Each row comes from the steps of one path. Every step used is in the known rows, and no mark comes twice. Write the path behind each row, first mark first.
Known rows:
M V E Q: [74, -365, -167, -183, -90, -132, 24, -85, -417, -164, -260, 355, -307, 180, 277, 82, 233, -413, 233, -173, -140, -140, -115, -96, -63, -232, -48, -86, 186, 126, 225, 112, -117, -53, 261, -176, -345, 204, 19, 58, -248, -246, 277]
H V Q M: [-233, -83, 325, -268, -85, -543, 164, 38, -115, 19, 168, -19, 230, -151, 87, -179, -113, -207, -142, -297, -327, 11, 36, 168, 134, 355, -396, -72, 194, 433, 210, -141, -147, -81, 148, -30, -105, -111, -78, -89, 116, -6, 253]
Q E U V M H: [-185, -492, 219, -305, -101, 39, 62, -131, -165, -117, -79, 162, 235, 227, -77, 148, 269, -53, 24, -288, 33, -537, 202, 108, -34, -261, -48, -185, -251, -122, 448, 95, -259, 64, 157, -289, -87, 153, 9, 62, 18, -185, 235]
X E U V: [-475, -115, -208, -219, -62, 199, -42, -233, -91, -37, 11, 210, -194, 217, -442, 135, -112, 161, 317, 16, 27, 86, 108, -67, -40, -134, -53, -399, -232, -47, -36, -156, -133, 500, 6, -524, 161, -97, 6, -57, 142, -52, 271]
X M E U Q: [-295, -95, 95, -469, 249, -248, -61, -31, -202, -109, 21, 235, -174, 211, -467, -138, -117, -119, 116, 61, 185, -275, 141, 141, -60, 24, -382, -505, -135, 53, 474, -205, 342, 419, -27, -444, -87, -31, 85, 92, 208, -301, 552]
U V M Q E X N: [-48, -337, 417, -151, -46, 174, -58, -271, -158, -216, 114, 101, -107, -92, -115, 25, 257, -115, 34, 222, 8, -16, 215, 393, -23, -200, -17, -75, 68, -463, 254, 227, -177, 106, 124, -251, 52, 172, -23, -75, -94, -300, 319]
V U Q E: [-279, -341, 293, 213, -155, 148, 59, -372, -197, -460, 198, 78, 338, -426, -364, -167, 42, -174, 384, -53, 23, -292, -52, 476, -407, 205, -299, -60, -165, -178, 208, 183, 85, -108, 31, 103, -16, -100, 36, -159, -482, -294, 307]
E U Q M: [-621, -434, 115, -218, 81, -34, 252, 147, -199, -93, -154, 171, 139, 61, -235, 98, -198, 13, 156, -173, 141, 96, 189, 123, -1, 31, -419, -296, 69, 93, 393, 60, -94, 142, -86, -211, 129, -80, 170, 17, -25, -156, 249]
N X E Q: [-110, 59, 236, 12, 101, 69, 24, -72, -365, -194, 276, 357, -153, 76, -542, -7, -196, -63, -56, -2, -202, 105, -59, -25, -425, 185, -152, -423, 63, -324, -100, -72, -290, 507, -91, -434, -67, 286, -21, -238, 51, -284, 372]
M E Q U V: [-187, -375, 178, -372, 369, -163, -14, 90, -164, -58, 42, 374, -266, 6, -179, 252, 217, -56, 122, -114, -134, -370, -125, 127, -20, -132, -150, -487, -53, -267, 309, -144, 46, 320, 122, -7, -435, 158, -92, 126, -120, -431, 544]
U Q H V M E X N: [-245, -218, 492, -43, 88, -211, 177, -105, -223, 50, 27, -122, 123, -137, -355, -127, -198, 73, -242, 92, -51, 132, 4, 355, -437, 22, -622, -12, 117, 57, 481, 107, 114, -21, -193, -3, 169, -293, -13, -101, 156, -272, 276]
X M Q H U V: [20, -143, 186, -640, -179, -278, 23, 54, -283, 35, 58, 7, -103, 6, -268, -320, 74, -254, -236, 190, 120, -157, 430, 78, 97, 4, -104, -299, 168, -64, 514, -26, 224, 388, 78, -205, 39, 48, -53, -89, 202, -298, 393]
X U V M E: [-258, -95, 91, -291, -43, 219, -144, -187, 282, -193, 139, 126, -250, 115, -243, -82, 188, -167, 311, 167, 49, -99, -90, 399, -188, -107, -111, -404, 28, -302, 165, -147, -7, -52, -130, -382, 114, 41, 389, 49, 12, -449, 433]
X N H Q E U: [-360, -237, 140, -18, -33, -41, -49, 603, -131, 142, 193, 248, -114, 496, 84, -92, -275, 147, -174, -208, -161, 16, -31, 447, 18, -132, -597, -36, 186, -20, 248, -131, -144, 366, -106, -229, 332, -318, 136, -281, 230, -88, 533]
V U Q E X: [-352, -360, 292, 161, -140, 97, 53, -333, -255, -465, 204, 90, 298, -485, -360, -71, 108, -173, 332, -99, 76, -142, -42, 387, -409, 169, -343, -129, -170, -281, 265, 227, 23, -38, 25, -3, -32, -105, 37, -159, -407, -297, 299]
N Q H U V: [-183, -152, 501, -135, -137, -118, 179, 427, -99, 186, -44, 271, 108, 121, 31, -39, -27, -45, -530, -398, -253, 216, 291, 68, 78, 177, -223, -166, 100, -56, 209, 195, -93, 95, -258, -185, 320, 144, 36, -513, 17, -247, 80]
X M Q H: [15, -116, 164, -584, -74, -265, -30, 162, -269, -3, 171, -16, -81, 55, -240, -339, -27, -280, -189, 203, 109, -220, 384, 81, 69, 59, -113, -155, 104, -15, 520, -129, 305, 405, 42, -198, 44, -27, -59, 28, 132, -214, 422]
E Q M H U V: [-129, -359, 250, -366, -203, -333, 218, 190, -300, -100, -157, 287, -148, -171, -19, 0, 77, -50, -166, -67, -261, 31, 117, 34, -131, 52, -39, -329, 134, -344, 479, -212, -414, 224, 99, 129, -520, 224, -83, 44, -16, -459, 406]
N Q E X M: [-262, -262, 323, -248, 52, -121, -129, 315, -204, -19, 85, 362, 108, 216, -90, 0, 7, -178, -357, -453, -120, -84, 244, 54, -101, 195, -255, -230, -226, -249, 178, 79, -90, 156, -192, -239, 59, 138, -124, -292, -4, -178, 272]
H U V Q M E X: [-337, -306, 427, -345, -180, -289, 142, -71, -292, -127, -269, 250, 10, -195, -172, 83, 366, 7, -199, -351, -69, 221, 53, 111, 150, -24, -148, -522, 165, -3, 340, 100, -179, 180, 170, -269, -193, 123, 8, -257, 280, -362, 142]
X N E U V M Q H: [-42, -163, 290, -85, 112, 181, 182, 195, -179, 68, 228, 62, 92, 318, -117, 98, -65, 225, 142, 118, -59, 102, 94, 292, -142, -65, -321, -51, 168, -99, 270, -20, -139, 551, 60, -537, 308, -212, 276, -267, 167, -326, 647]
N U Q M: [-220, -212, 577, -34, 74, 76, 61, -204, -354, -207, 8, 82, 285, 46, -525, -178, -283, -166, -227, -88, -54, -27, 47, 317, -467, 298, -316, -469, 91, -46, 155, 207, -386, 88, -247, -101, 86, 113, 54, -201, -91, -383, 215]
M H V U Q E X: [-54, -170, 349, -301, -300, -230, 249, -250, -273, -123, 177, -79, 277, -111, 116, -144, 228, -353, -240, -43, -77, -34, -177, 376, -302, -119, -485, -339, -200, -88, 481, -47, -124, -55, 101, -127, -159, 195, -150, 0, -31, -291, 334]
V E U Q: [-299, -248, 256, 188, 75, 71, 125, 136, -87, -178, -179, 304, -215, 159, -5, 95, 120, -112, 369, -335, 84, 37, -4, 200, 41, -188, -257, -159, 91, 342, 477, 35, -141, -52, 36, -390, 114, -92, -24, -84, -102, -102, 289]
H Q U V E X: [-226, -328, 291, -293, 24, -4, -219, 459, 27, 255, 115, 206, -229, 107, 167, 242, 218, -157, -96, -323, -196, 249, 187, 353, 342, -59, -113, -298, 225, -172, 100, -139, -384, 197, 234, -44, -92, 192, -151, -237, -254, -343, 240]
Q H U V M E X: [-119, -180, 525, -256, -192, -276, 226, 207, -248, 106, -191, 44, 42, -87, -106, 95, 272, 153, -485, -336, -99, 33, 182, -34, 4, -113, -157, -114, 196, 4, 516, 165, -135, 234, -10, -398, 105, -62, 78, -203, 384, -306, 35]
H Q U V: [-221, -337, 223, -354, 8, 26, -220, 370, 65, 319, 159, 164, -130, 156, 110, 154, 69, -151, -113, -203, -246, 125, 214, 408, 316, 34, -115, -273, 225, -161, -40, -157, -277, 200, 218, 115, -44, 223, -86, -234, -331, -319, 212]
Q E V M: [-48, -285, 179, -26, -179, -275, -102, -162, -105, -145, -102, 145, 102, 139, 61, 152, 95, -76, 87, -368, -113, -488, 28, 3, -318, 174, -9, 66, -185, 194, 269, -69, -201, 100, 174, -239, -58, -142, -62, 96, 3, 22, 320]
H V U Q: [-264, -40, 161, -3, -185, -253, 183, -287, -111, -28, 277, -20, 157, -279, -1, -176, -143, -300, 100, -129, -167, 3, -94, 356, -243, 307, -690, -176, 189, 188, -16, 167, -51, -186, 64, -47, 166, -87, 1, -253, -200, -36, 301]
U V E Q: [-45, -259, 369, 59, -29, 51, -48, -171, 22, -150, -58, 302, -434, -43, -160, 96, 274, -174, 351, 115, -131, -68, 239, 75, -49, -160, 73, -149, 153, -356, 276, 94, -260, -16, 22, 5, -119, 200, -54, -202, -306, -289, 182]
V U Q M E X: [-418, -283, 447, 107, -35, 22, 166, -94, -270, -594, 156, 76, 299, -553, -379, -121, 61, -90, 288, -53, 56, -20, -102, 469, -289, 262, -356, -149, -90, -251, 330, 67, 71, 18, -53, -76, -121, -116, 44, -33, -312, -438, 372]
M E U Q: [-549, -418, 232, -290, 350, -69, 74, 22, -209, -206, -43, 282, -27, 206, -260, 230, 78, 4, 153, -193, 166, -85, -125, 193, 3, -180, -375, -485, -33, 105, 401, 0, 290, 156, 18, -411, -28, 39, 91, 158, 74, -174, 334]
H U V E X: [-193, -179, 307, -113, -285, -112, 87, -51, -215, 36, -372, 297, -264, 18, -12, 116, 401, -61, -128, -395, -59, 194, 42, 78, 30, -165, -228, -420, 271, 43, 177, 226, -328, 102, 110, -346, 61, 124, -46, -408, 186, -233, 60]
Q H V E X N U: [-13, 46, 500, -95, -131, -386, 197, 327, -185, 305, 40, -108, 69, 126, 9, -20, -35, -27, -440, -372, -247, 9, 80, -104, -109, -10, -544, 38, 240, 310, 529, 105, -353, 172, -143, -355, 322, -290, -16, -295, 327, -66, 202]
E U Q H V: [-545, -357, 79, -252, 23, -177, 311, 72, -157, 167, -33, 76, 107, 69, -141, 148, -197, -28, 19, -194, 115, 168, 229, -23, -15, -56, -551, -302, 152, 207, 472, 195, -46, 111, -64, -282, 305, -133, 215, -105, 65, -29, 193]

Write each row's path:
[41, -42, 500, 29, -38, 106, 24, -60, -240, -15, -24, 175, -100, 265, -287, -130, -162, -34, -57, 144, -234, 55, -111, 327, -289, -120, -459, -338, -14, -211, 444, -22, -564, 447, -164, -202, 88, 8, 66, -316, -13, -467, 642] | X N U V E Q M H
[-375, -133, 445, -236, 212, -279, 34, 300, -271, -93, 165, 191, -3, 39, -100, 187, 141, 26, -220, -312, -72, 145, -237, 134, -44, -74, -629, -308, -57, -100, 438, 9, 105, 350, -94, -549, 63, -123, 8, -97, 248, -225, 479] | M E X N Q H V U
[-373, -257, 296, -52, -119, -373, 337, 469, -274, -230, -87, 281, -28, 81, 46, -196, -41, 74, -352, -376, -12, -117, -69, 384, -200, 123, -352, -335, 299, 109, 265, -32, 46, 47, -197, -177, 39, -207, 18, -125, 460, -283, 330] | N H U Q M E V
[-262, -5, 394, -84, 105, 112, 173, -51, -315, -329, 225, 255, 144, 40, -626, -12, -125, -9, 30, -40, -73, 122, 93, 15, -118, 149, -99, -461, -38, -223, 99, -48, -311, 497, -99, -606, 1, 264, 81, -217, 149, -363, 332] | N X E U V Q M
[-466, -280, 362, -219, 253, -201, 13, 230, -373, -164, -34, 278, -171, 153, -229, 135, 154, 119, -229, -224, 71, 120, -304, 286, -187, -230, -601, -450, 43, -122, 395, -6, 183, 345, -119, -432, -12, -155, -9, -38, 419, -285, 425] | M E X N H U Q
[-74, -213, 618, -328, -296, -193, 292, 361, -306, -239, -373, 31, 191, 9, 5, -154, 320, -12, -385, -240, -139, -68, 22, 257, -2, -68, -100, -155, -17, -54, 559, -249, -378, 119, -46, -132, -296, 132, -205, 54, 239, -520, 186] | Q M H U V E X
[-173, -183, 317, -415, 68, -62, 192, 179, -163, -133, 290, -56, 258, 134, -205, 119, 236, 8, -19, -70, 25, 156, 28, 150, -579, 209, -193, -420, 145, -328, 104, -220, -182, 195, -59, -458, -132, -23, 191, -75, 318, -542, 389] | N E X U Q M H V
[-36, -244, 566, -179, 1, 149, -51, -371, -350, -237, 206, 179, 82, 9, -243, 77, 160, -287, -241, -123, 16, -10, 173, 213, -196, -4, -17, -579, 86, -370, 192, 438, -581, 176, 56, -569, 68, 390, 63, -211, -28, -339, 271] | N U V M Q E X
[-148, -2, 146, -589, 15, -439, 33, 75, -307, 86, 165, 95, -129, -110, -66, -11, 158, -322, -260, -76, 34, 190, 97, 5, 0, -39, -447, -537, -211, -196, 586, -191, -149, 560, 69, -425, -221, 42, -60, -39, 253, -348, 496] | E X M H V Q U
[-96, 22, 100, 26, 153, -196, 161, 459, -152, 176, 248, 251, -234, 257, 163, -195, -317, 102, -179, -123, -307, -215, -292, 557, -123, -56, -783, -103, 136, 49, 216, -171, -159, 391, -109, -197, 152, -374, 39, -193, 290, -262, 872] | X N H V M E Q U
[-166, -104, 207, -55, 124, 9, 208, 164, -161, 257, 159, 2, 165, 387, -230, 57, -279, 248, 98, 31, -128, 95, 9, 208, -357, 58, -660, -84, 164, 101, 192, -54, -107, 473, -82, -337, 365, -375, 264, -364, 215, -235, 575] | X N E U Q H V
[-64, 44, 467, 43, -39, -41, 110, 465, -107, 102, -45, 166, 54, 380, 83, -280, -279, 8, -264, -126, -371, 119, -170, 491, -63, 70, -680, 38, -68, 140, 307, -227, -226, 228, -271, -118, 250, -156, -106, -329, 54, -286, 623] | X N Q M H V E
[-155, -97, 346, 151, 74, -37, -47, 646, -138, -4, 4, 301, -383, 197, 207, 97, 216, -40, -17, -449, -111, 164, -137, 312, 99, -234, -389, -71, 136, 56, 423, -136, -357, 266, -7, -402, 69, -235, -161, -228, 113, -237, 469] | V E X N H Q U
[-298, -313, 225, -55, -175, -253, 355, 513, -438, -245, -165, 297, -53, 60, 135, -230, 94, -29, -401, -447, 5, -52, -41, 357, -149, -60, -353, -254, 362, 36, 272, 127, -103, -57, -161, -215, -23, -135, -12, -185, 437, -363, 233] | N H U Q M V E X
[-118, -81, 548, 236, 48, -3, 5, 197, -250, -98, -110, 166, -218, 90, -166, 60, 133, -39, -15, -267, -26, 233, -95, 139, -226, -194, -417, -94, 71, 75, 594, 85, -351, 208, -147, -430, 171, -242, -80, -262, 109, -241, 337] | V E X N U Q H
[39, 24, 317, 34, 106, 241, 59, 230, -38, 218, 75, 246, -44, 296, 38, -163, -229, -26, -143, 71, -313, 52, -144, 634, -38, -63, -593, -131, -260, -166, 206, -112, -216, 456, -206, -104, 275, -22, 10, -391, -177, -480, 751] | X N Q U V M H
